[-1.52  2.89 -0.57 -3.74 -0.03  1.45 -3.47] -> k138
[-1.14  2.58 -5.99 -5.94  0.69  1.71 -8.79] -> k966
[ 2.58 -5.99 -5.96  0.69  1.71 -8.79 -0.88] -> k822
[-1.52  2.89 -0.57  3.04 -0.03  1.45 -3.47] -> k726
start: [ 2.58 -5.99 -5.94  0.69  1.71 -8.79] => k966, 1
start: [ 2.58 -5.99 -5.96  0.69] => k822, 0
q: [-1.52  2.89 -0.57  3.04 -0.03  1.45 -3.47] => k726

[-0.02  0.19 -1.27  4.30 -3.90] = k152
[3.95 6.60 5.07 6.14 5.58] = k698
[ 4.76  5.07  3.36 -5.09 -6.70] = k284
[-4.27 -3.66  4.30 -1.27 -3.81] = k398
[-4.25 -6.03 -4.43 -4.90  6.73] = k208
[ 2.26 -3.17 -3.39  1.48 -3.20] = k913
start: [-1.27  4.30] => k152, 2
start: [-5.09 -6.70] => k284, 3
start: [-4.25 -6.03 -4.43] => k208, 0
start: [ 0.19 -1.27  4.30 -3.90] => k152, 1

[ 1.99  3.22 -2.86  7.50  2.81 -1.19 -3.97  0.51  1.78 -3.76 -7.43  2.44
  7.60 -1.17  1.65  3.90  3.88 -3.24 -1.03 -6.87  7.71  6.58  5.59  5.61] : k942
[ 1.36 -2.06  0.31  2.82  1.64  0.78  7.34  3.47 -5.56 -2.24  3.61  3.37
 -3.42  2.44 -6.70 -1.20  1.00  3.60 -0.11  5.52  2.13 -3.29 -4.20  1.31] : k110
[-2.25  0.97 -0.50  3.37  6.61 -2.77  4.57 -7.73  5.08 -3.73  6.10  6.74
  3.93  5.50 -0.86 -7.17 -2.32 -7.71 -7.55  4.83  1.23  2.92  6.09 -7.10] : k314
[ 2.89  3.35  4.95 -0.41 -2.32 -1.58  3.85 -6.76  7.35 -1.34 -0.88 -0.22
 -0.52 -6.40  5.31 -5.20 -0.51  1.20  0.34  6.86 -7.27 -2.36 -4.00  3.72] : k858
[ 6.26 -6.92 -3.42  5.20  7.26  3.43 -3.19  2.13  4.65  4.53  1.12 -7.06
  6.46 -7.41 -7.10  2.53 -3.46 -1.16 -4.84  5.26 -4.57 -3.92  6.01 -5.95] : k25
[-4.64 -1.34 -1.80  2.90  3.47 -4.50  3.75  0.97 -3.31 -3.56  5.35  0.61
  3.90  0.78 -0.53 -2.31  3.91  7.44 -1.44  4.50  6.73  0.96  3.16  3.91] : k824
[-1.27 -7.62  6.31 -7.18  4.23  0.97 -3.22 -1.10  0.46  4.19 -3.77 -4.46
 -4.89  4.81  0.62  0.26  1.78 -1.14  6.06 -4.20  1.38 -7.04 -5.44 -1.93] : k271
[ 4.30  4.33 -6.97 -5.99  3.81  1.69  4.13  3.31 -7.40 -6.34 -3.18  5.50
  3.86 -4.42  7.70  0.03  1.04  6.71 -0.29 -0.30  4.77  4.25 -0.46  3.77] : k457
[ 0.66  1.29  2.96  5.39  5.63  1.67  5.52 -3.35  7.55  3.52  4.60 -7.06
  3.78 -7.44  0.86  6.00  0.64 -3.89  0.39 -3.75  0.76  3.30 -5.14 -0.60] : k919
[ 5.44  2.52  2.16 -7.07  5.16 -6.34  1.24 -4.42  3.81 -4.50  5.35  0.78
  0.61  3.90 -0.53  4.17 -3.42  6.23  0.61 -0.39 -4.01  1.61 -0.93  6.59] : k254
[-1.43 -2.96 -3.46  0.84  5.61  2.59 -1.94 -1.20  3.65  1.90 -2.45  6.41
 -6.44  1.05  1.37  5.52 -4.25  7.41  5.13  1.26 -7.62 -6.15 -6.50 -4.78] : k946
[ 7.02 -4.04 -2.91  1.07 -1.06 -4.64 -4.55  1.18  4.61 -4.66  0.11 -1.73
  6.11 -4.75  2.74 -3.01  7.53 -1.10 -3.92  0.55 -1.89  0.90  2.01  4.44] : k135
start: [ 5.44  2.52  2.16 -7.07  5.16 -6.34  1.24] => k254, 0
start: [ 5.35  0.78  0.61  3.90 -0.53] => k254, 10
start: [ 1.78 -1.14  6.06 -4.20  1.38 -7.04] => k271, 16

